Table B holds the same points as the rows below and some others, measured another way and shuffled. Each row below is followed by which row of B it is.
B (72 x 36):
[[ 100  119 -106  -21  -79   56  290  -85  -18   39  -82 -121   52  -54
    26  177 -181 -273   72  111   56 -170  -73  175  -20   13  161 -126
   -49   67  104 -101   30  112  108  187]
 [-223   31   18  236   95  -88 -151  -20  -14  -66  317 -241  414  -86
   120 -138   62  107  -92  179  107   12  282 -110  132    1   47   -6
  -110 -161    2   78   60    3  -65  219]
 [  98  -56  -62   31   72  -33 -101   36 -107 -115  -42  -46   12 -149
    22  -97  -43  -55  -13  197  119 -123  112   14  104   -1  234  -54
    76   40   45  -39   88   33   84  -18]
 [ -41   40  179  -84  -69   44  150 -101   55   88   46   20  -11  159
  -127  -69  -83  111   88 -163  -94  185 -137  105  -48 -118 -151   30
  -201   56   15 -114   34  -93   37    1]
 [ 102  -20   41   -8   49   84 -109  -35   25  -57   27   14  101  -21
   -19   -6   75   -4   65   17  139   11    2  -90   13  -44  160  -47
     7   30   45  -35   62 -129  178   45]
 [-194  188  -88   -8 -166  -40  260 -118  156   -2  288 -116  356 -117
    75  197  -20 -231  -59  193 -128 -118   97    4   33  -42  100  112
  -166 -118  -74   51  -37  184  117  262]
 [ -48  -58   79  130   46 -113  -67  -44   -8  -75  183 -191  177   38
   -18 -126 -230  -58  -41  152  174  -46  178   46  160  -68  238 -107
   -21   -8   93 -161  189  226  -60   95]
 [  -8  144 -150  -89 -106   41  240  -61   45  -34  107   48  212 -191
   110  168    8 -190   25  206  -90 -163   24  -14  -71  -41  184   58
   -45  -56  -59   96  -18   22  227  161]
 [ -69   14   98  -32  -15    9  -44   -8  -35   39  -89  -55 -111    1
  -132 -142  130  170  -15 -106 -127  167  -64   84   99    9 -283  128
  -193   70  -35  -36  -83 -167   -2  -93]
 [  94  -71  126  -24  -17   -8  -64  -74   84  -54   39  -62    5  104
  -147  -24 -142 -121   26   -3  148    9   -6   37  125  -88  216  -61
    -9   99   89 -231  136  134   90  -12]
 [-197   -8  209  -11  -46  -41 -181  -42  107   24   80 -103  -23   81
  -221 -167  224  212  -91 -177 -155  279   -8   -1  209  -18 -357  240
  -272   30  -87  -65  -98 -112  -33 -106]
 [  95   14   74  -98  -53   91  -18  -53   60   23 -137  -15 -117   36
  -167   37   99  -40   49 -119   -5   80 -145   55   70   -4  -69   47
  -102  132   27 -123  -49 -107  147  -51]
 [  69  -48   45   12   44   18 -118  -37   38  -96  113    2  147  -29
    -8  -40  -12  -45   31   97  150  -32   80  -91   52  -76  262  -45
    37    6   40  -63  118    1  148   45]
 [  55   30   10   51    5   21   88  -69   -6   -4   32 -125  118   17
     5   30 -147 -116   52   72  134  -62   10   77   26  -28  164 -130
   -40   32  107 -112   98   65   58  145]
 [  54    1  -53   99   71  -18   -3   20 -166  -16 -129 -182  -25  -91
    15  -98  -86  -17    5  118  107  -77   50  139  100   61   42 -113
   -29   63  101  -70   45    1  -35   52]
 [  54   91 -140   -8  -66    0  194  -41  -28  -20  -50 -122   63 -142
    40  129 -113 -258    3  197   23 -199   17  130   53   31  180  -52
   -26   41   52  -54   12  147  103  135]
 [-105   25  -35   33  -21 -108   84  -37    0  -96  266  -38  264 -112
    90  -63 -164  -67  -42  263   -2 -117  197   -9   45 -101  260    9
   -19  -92  -26    9  130  182   47  109]
 [-198  104  -79   44  -39  -86  132  -34    3  -59  306  -41  353 -179
   153  -31  -26   -5  -58  263 -100  -93  205  -47    0  -67  119   84
   -96 -159  -92  142   35   69   56  175]
 [ -40   22  174 -167  -99   55   24  -73  120   45   12  107  -82   86
  -194  -53  127  124   40 -186 -184  216 -149   13   10  -99 -204  188
  -196   73  -78  -63  -57 -161  133 -117]
 [-115  -51  130  -98  -30  -54 -199   29    9  -40  -25   43 -152  -50
  -191 -232  240  232  -90  -84 -216  209    1   -5  180  -25 -279  283
  -173   58 -138   -4  -95 -153   33 -246]
 [ -34   87 -160   49  -44  -51   99  -15  -34  -54   23 -171  134 -199
    66   80  -29 -209  -62  246    9 -192  115   76  120   61  142    6
   -39  -15    9    6  -17  145   66  145]
 [-135  123  -94   23  -99  -47  132  -72   93  -41  205 -128  287 -144
    66  120   13 -187  -69  204  -56 -122  125  -11   81   -9  122   80
  -109  -85  -49   38  -22  145  102  196]
 [  -5  -32  123  -12  -23  -26  -48  -41   18    5  -39 -105  -84   76
  -166  -99  -44   16  -11  -64    4   93  -31  108  149  -29  -65   29
  -120  101   39 -171   28   34   -4  -60]
 [  60    0   90  -48  -26   55  -28  -55   46   18  -78  -51  -68   55
  -142  -12   40  -12   38  -93   27   84  -97   57   78  -15  -46   14
  -102  105   45 -132   -6  -68   92  -24]
 [ -56  -40  199 -137  -40   19 -105  -44   99  -16   89  139  -34   69
  -171 -152  140  203   17 -141 -141  231  -62  -64   37 -129 -136  194
  -147   39  -96  -39   -3 -171  122 -157]
 [  26   -8  118   56    3   30  -38  -80   50   22    5 -170   44  114
  -115  -16  -55  -45   31  -68  131   66  -31   68  111  -16   13  -73
  -106   78  107 -181   58   20   19   75]
 [  94   65   71  -86  -57  119  159  -90   28   88 -117  -14  -65   84
  -108   64  -29  -35  121 -132   -4   71 -194  122  -49  -34  -73  -41
  -132  113   70 -122   -8 -120  122   45]
 [-119   16   81   72   46   19 -230   14  -29   23  -79 -170  -35  -41
  -122 -150  329  221  -69 -118  -62  202    3   -5  193   98 -372  151
  -218   33  -37   23 -154 -257  -29  -49]
 [ 201   26  -64  -60  -39   45  216  -44  -79    9 -193  -59 -118  -19
   -39   78 -245 -228   93   85   95 -153 -106  212   -1   -8  203 -158
    22  145  135 -179   85  108  102   49]
 [ 132   19   14  -87   -9   97   41  -21  -36   17 -179   24 -123  -25
   -87    4   45  -14   81  -51    6   20 -134   78   -3   -2  -25  -11
   -55  118   43  -70  -20 -148  142  -40]
 [  39  -29   45   -3    8  -24  -17   -4  -81   -6 -134 -100 -137   -5
  -110 -116  -63   12   -3    4   13   23  -26  148  127   11  -41  -12
   -74  111   54 -134   23    7  -12  -69]
 [   0  -83  121   54   85  -30 -150  -18  -17  -83  152  -12  133   28
   -18 -189  -66  113   24   60  132   57  114  -64   58 -106  167  -49
    -4   -9   42  -71  158  -26   41    0]
 [ 110  -15   10  -12   71  113 -207   11  -21  -45 -128  -11  -26  -88
   -57  -31  262   62   34  -32   88   54  -36  -82   76   50  -26   27
   -25   68   17   13  -57 -263  175  -33]
 [-253  -99  221  239  142 -143 -351    8  -48  -49  229 -259  181   73
   -72 -379   71  335 -122  -13   81  231  239  -47  261  -19 -182   46
  -182  -68   10  -56   76  -50 -214   -1]
 [  24   32   53    7   -8   48   73  -96   75  -24  176  -14  235   38
    22   44  -99  -72   77   58  115  -21   22  -42  -42 -103  221  -81
   -34  -25   55  -62  123   13  137  161]
 [ 149   79 -135  -26  -16   92  138  -28  -59   -3 -150  -62   14 -135
    42  129  -18 -193   69  117   79 -157  -59   84  -11   48  146  -92
     2   69   75  -27  -10  -34  166  116]
 [ 138   36  -87  -83  -32   64   83  -39   19  -68  -12   51   79 -126
    34  109  -22 -185   61  149   66 -145   -9  -15  -23  -38  281  -36
    50   36   25  -18   49   13  235   70]
 [ -50   -1   79  -92   17   16   -9   28 -105   15  -57  120 -105  -59
   -53 -228  121  292   34  -60 -192  166  -53   37  -28  -58 -236  144
  -142   34  -85   70  -43 -278   48 -153]
 [ 129  -26   -2   -4   43   58  -86   -9  -35  -52  -90  -38  -13  -54
   -40  -22   33  -46   43   43  126  -33  -13    3   67    3  124  -57
    13   78   67  -75   41  -73  131    3]
 [  59  -39   66   37    0  -38   15  -42  -37  -10  -60 -161  -64   62
  -107  -72 -194  -89    8   29  111  -22    0  159  139  -18   96  -98
   -48  110  115 -213  104  140  -24    8]
 [-158   67  102 -199 -139  -21  124   -7  -15   85 -110   92 -247  -29
  -191 -164  166  241  -31 -159 -425  234 -154  158   47  -36 -490  325
  -296   77 -168   25 -178 -193   13 -224]
 [  68  -77  130  -49   27    9  -69  -40   23  -62   86   71   39   58
   -75 -122  -91   48   61    7   81   58   13  -28   17 -132  181  -28
     1   45   32 -111  148  -18  111  -50]
 [ -57  -15   78 -118   -6    4  -75   33  -65  -10  -70  123 -141  -83
  -102 -215  199  268   -8  -64 -219  176  -50   11   34  -39 -251  213
  -142   46 -119   66  -82 -259   74 -200]
 [ -87   91    2 -146 -102   47   -2   27  -41   86 -295  -28 -305 -127
  -198  -65  384  160  -64 -164 -351  185 -181  139  143  120 -565  319
  -284  123 -138   52 -307 -289   53 -199]
 [  17   45 -100  -26  -21   -2   42  -18    1  -90   92    8  169 -180
    74   43   15 -123   -6  215   13 -139   99  -45   25  -29  227   28
    13  -34  -29   49   34   32  170   84]
 [ -84  -27  131  -19   47   46 -283    9   35  -33   27   25   15  -38
  -114 -174  368  275  -33 -119  -77  232    8 -140  112   -6 -248  198
  -155    3  -96   65 -100 -322   97 -113]
 [ 133   14    3  -37    4   65   97  -38  -62   11 -126  -30  -59   -2
   -40    3 -103  -64   89   11   76  -37  -88  115  -12  -21   86  -98
   -28  101   93 -109   55  -43   99   29]
 [ -26  -62  120   85   90   -7 -202  -21    2  -63  131  -71  152   25
   -30 -161   42  130    2   19  134   89  108  -87   94  -57   73  -27
   -47  -17   37  -46   96  -85   34   27]
 [  97   23  -12   37   34   54   32  -34  -56    3  -88 -115   23  -16
   -12    5  -56  -70   61   39  130  -43  -29   82   36   19   84 -117
   -32   70  108  -92   46  -38   66   93]
 [  43   -5  205  -36  -48   49  105 -154  153   20  193   -3  159  228
  -104   25 -234  -68  119  -84  129   81  -66   21  -44 -180  205 -111
   -76   37  100 -214  186   82  105  114]
 [ -72   55   42   -4  -45  -11  120 -103  108  -47  317   21  336   -2
    69   33 -121  -67   40  132   31  -37   99  -76  -53 -151  257  -13
   -53  -96   -8   -5  131   84  135  179]
 [  96   36  -60   56    8   24   48  -36  -48  -10 -111 -192   16  -50
   -19   61  -81 -180   18   92  145 -116   -1  120  106   60  127 -122
   -26   82  121 -126   32   72   52  117]
 [ -65   96  -97    8  -62  -59  243  -48  -34  -28  148  -64  201 -124
   108   30 -189 -133   -1  242  -39 -157  101   88  -15  -58  194  -26
   -53  -55    1   13   77  158   57  162]
 [  -6   33 -105  136   39  -59   23    5 -123  -35  -47 -258   77 -131
    48  -29 -103 -126  -52  206  112 -150  120  129  155   83  107 -100
   -33   23   91  -63   36  124  -42  129]
 [  37  -36   66   28   73   41 -163   -4  -31  -42  -16  -34   26  -25
   -47 -119  111  109   23  -12   81   77   18  -45   70  -13   -1    2
   -46   34   25  -27   26 -161   81  -20]
 [  36    6   57   47   79   85  -79  -37  -11  -24   77  -13  172   -7
    34  -58   69   93   80    8  125   53   23  -88  -31  -45   80  -64
   -39  -19   47   13   63 -191  118   99]
 [ -32  139 -179  129   61   53  110   17 -176   33  -83 -186  153 -213
   164   13   91    9   14  161   26 -109   54   76   -9  124  -76  -74
   -96  -41   46  135  -82 -171   20  213]
 [  99   10   55 -223  -43   98   97  -10  -36    8 -117  260 -161  -43
   -78  -87   73  144  117  -77 -172  103 -169   32 -122 -106  -69  114
   -66   91  -70   24  -16 -262  210 -165]
 [  -5   -9   19  106   57  -28  -79   14 -126   11 -151 -239  -84  -28
   -74 -131    0   39  -36   13   68   25   23  152  180   85 -126  -44
  -106   90   86 -107  -11  -25  -83    3]
 [  61  109 -136  -10  -28   75  120  -39   -5  -19  -22  -63  137 -159
    74  144   59 -169   35  145   35 -140    1   12   -4   35  131  -26
   -29    1   25   39  -33  -41  177  161]
 [  48   18  -48  -17   10   10    7   49 -170   30 -309 -116 -251 -113
   -94 -109   76   54  -17   -5  -76   14  -80  203  128  105 -225   43
  -113  139   24  -49 -103 -121  -13 -101]
 [ -71   91  -69   55  -38   -8   42  -64   71  -46  166 -134  273 -112
    58   95   38 -148  -34  166   41  -99  114  -40   75    2  148   17
   -73  -67   -2   19    7   74  107  197]
 [-110  140 -182  -30  -88  -35  166  -22    8  -64  159  -13  248 -272
   141   92   71 -130  -58  280 -140 -169  132  -29   10   -5  122  128
   -67 -106 -110  159  -50   49  154  144]
 [ -86  -16  161 -133  -61   -6  -65  -23   58    3   19   94 -103   31
  -178 -161  150  199  -11 -130 -207  217  -71    6   69  -86 -233  226
  -181   54 -110  -27  -56 -159   74 -177]
 [  67   46  -96   80   74   49   29   18 -161   -1 -135 -129   28 -133
    71  -39   12   -1   40  111   95  -82   18   82   24   75   22 -105
   -29   34   81   17    0 -121   41   97]
 [ 147   -8  -14  -44   22   57   44   -7  -89  -14 -152    0  -89  -49
   -36  -33  -60  -35   79   37   65  -43  -70   94    2  -11   95  -76
     1  103   72  -81   49  -73  109  -17]
 [  57  -43   94 -175  -22   37  -35    4  -14  -37  -56  199 -137  -31
  -112 -146   82  153   52  -52 -131  116  -83   -5  -17 -104  -44  138
   -55   77  -76  -13    7 -180  161 -195]
 [  -8  -57   72   69   99  -26 -115   13 -104  -50   45  -45   63  -22
     2 -213  -33  159   15   61   81   52   89    2   54  -46   47  -43
   -34    7   38  -26  100  -90   -6  -13]
 [ -60   27   72 -189  -83   31  -13   12   -1   25 -131  128 -216  -74
  -170 -125  261  201  -16 -129 -309  193 -131   48   54  -19 -351  292
  -201   86 -151   46 -162 -255  112 -227]
 [ 157  -23  -63  -14   55   39  -20   23 -119  -61 -144  -12  -58 -118
     9  -47  -30  -52   50  116  102  -99    0   57   31   12  165  -81
    49   83   68  -47   56  -59  119  -13]
 [-111   23  -78  141   64  -75  -89   18  -75  -85  141 -165  238 -180
   106  -97   46   14  -80  235   60  -85  221  -41  129   32   97    7
   -45  -86   -9   75   30   22    1  125]
 [ -39   17   44  100  -21  -50   27  -93   76  -34  175 -210  218   40
   -26   36 -165 -173  -22  113  150  -67  105   43  129  -42  215  -88
   -59   -9   91 -154  119  215   14  179]]
Rows of B count from 0, top down.

[  78    5   76 -147 -183 -159  -68   40 -351  -93  -44    1  -11   52
   55   61  -88 -155  -77  121  194  -53   69  103  -16  115   81  292]	55
[-112 -154   13  110  -73  222 -111    3  -21  -88  105  -83  -69  -82
  171   65   67  -30  193  -42   -3  -54  121    6   57   64   99  -44]	13
[-129 -140  -36   16 -135  220  -69  -50  -57 -203  101 -131 -108  -59
  158   -8   12  -20  187   69   -6    0   64   -2   84  168   42   45]	9
[ 157   18   58   17 -131 -164 -123   57 -206   29  -68   79  111   68
   98  255   54 -139   39   47  224 -121   84  133  -22  -58   44  150]	32
[  81 -103  -85  123  188   10  224 -132  184  251 -120  121  179  230
   38  117  114  144   30   92 -222  -50   -8  -50   32   25 -302 -317]	36
[-141 -159    5   84 -134  280 -159   -7  -24 -175  186 -109  -47  -63
  134   -5    8   -2  253   -9   27  -10   64   -3   65  153   89   21]	39
[ -90  -65  -67   86   55   89    5 -106   23  -31   26   42   88   92
   28  -20    6   77   15   18  -45   35  -39  -95   15  110 -101  -89]	52
[  31  -37   31  -91 -145 -146 -217  -18 -167   49 -166  135  101   95
  -51  -59 -128    2   -4  204  103   90  166   69  -44  -98  -28   64]	38
[  16  -53  -56  165  126   -1   21  -82   99  153  -87  126  160  121
   64  142  119   67   24   -6  -53  -36   28  -48   -1  -69 -140 -218]	68
[ -72  -48   -2 -105 -143  -39 -120  -51 -203 -121  -84    1  -52    6
   41  -82  -94  -43  -27  166   65   73  113   23    4   46   27  124]	63
[   5   17   77 -237 -115 -216   12    1 -419  -92 -102   24  -55   79
  -25 -118 -189 -125 -268  153  115   25   60   35  -40  171   62  296]	47
[-108 -123   26   75 -180  161 -298   23  -72 -118   45  -36  -44 -112
  138   43   16  -50  233   24  112    7  191   56   30  -58  144   22]	23
[   7 -181   43    2  -20  148   88   -5  -23   53  108  -30   37  123
   32  -39  -48   54  120   73 -121  -60   25    5   45  236  -77  -48]	30
[   6  -40  -41  -24   69  -81  175  -96 -100   44 -141   27  -24   92
  101   67   44  -23 -134   89  -75  -39   40  -20   25   71  -96  -41]	12
[ -37 -127   39  -11   53   98  153  -18 -101   14  102  -34    3  111
   31  -58  -55   15  -45    3 -107  -59  -25  -52   22  279  -40    1]	21
[  87   22   57  -29  165 -259  209  -14 -220  188 -161  138   78  164
    9   84    0  -71 -341  -16  -14  -99   32  -24  -62   47  -46    2]	45
[-178 -138   36   19  -86  228  -77    1 -144 -195  178 -128 -121  -85
  120  -80  -45  -49   78  -46    9  -15   58  -43   45  222  148   82]	71
[ -25 -130   23   99  -43  154  -30   12  -32  -21   88  -52  -15  -10
  157  122   75  -38  165  -22    2 -100   86   29   50   82   41  -33]	20
[ 102  -82  122 -126  -75 -171 -111   48 -190  202 -111  179  174  202
 -144 -122 -208   33  -67  180   30   40  148   75  -78   -1  -58   43]	64
[-185 -215  -10  135  171  259  100  -77  129  102   66   -4  -13   42
   51 -126   12  138   41  -50 -271   13   82 -135   39  120  -60 -305]	3
[   8 -133  123 -127 -105    1  -61   53 -208   50   56   46   68  140
  -92 -176 -214   14   -9  122    2   20   80   35  -24  191    8  108]	53
[  -8  -44  173  -53   47 -186 -112   94 -279  188  -86  177   99   92
 -103 -113 -167  -51 -261  -42   71   -1  175    0 -117  -39  128   44]	27
[ -71 -199   31  102 -204  289 -314   28   60  -67  181  -29   82   -2
   48  -26  -44   69  410   64   45   27  119   55   43   53   38  -37]	0
[  14  -46   74  -87  -78  -69   91   45 -324  -93  -32 -100 -170  -57
  203  135   38 -209 -111    8   83 -150  117   77   32  134  153  200]	70
[ -45 -127   91   94  145   44   -3   24  -15  216   48  141  166  150
  -86 -101  -84   90  -72  -81 -100  -13   62  -79  -58   60  -26 -167]	58
[-230  -30   22  162  118   63 -143  -16 -110  -50   26   53   -7  -95
   76  -17   30  -43 -155 -213   60   13   89 -137  -46  -41  181  -71]	10
[  28 -124   20  -10  -81   48  -99  -28   -8   80   21   96  172  178
  -76  -91 -120  106  135  161  -26   55   45   20   -9   87 -132  -40]	46
[ 104 -140   50  -43 -166   56  -87   23  -59   50   40   25  103  137
   12   20  -74   24  222  182   19  -29   84  110   29  111  -81   44]	29
[  28  -75    9  108  141  -69  -38  -49   75  284 -130  232  247  197
  -81   -7  -18  128  -40   41  -82   30   88  -46  -60 -115 -156 -250]	59
[  71 -120   32   24   33  -60 -107  -36   72  294 -111  243  293  261
 -166 -109 -127  178   57  170  -85   85  106    5  -63  -74 -209 -209]	35
[ 104  -48  164  -17 -201  -84 -266  153 -275   32   32   64   89   18
   34  116  -68 -147   84    7  251  -96  171  152  -49  -34  181  205]	56
[ -61 -116   33   47 -231  111 -376   28  -71  -85   23   18   37  -52
   67   14  -39  -22  270   93  147   47  194   86    8  -92  106   45]	11
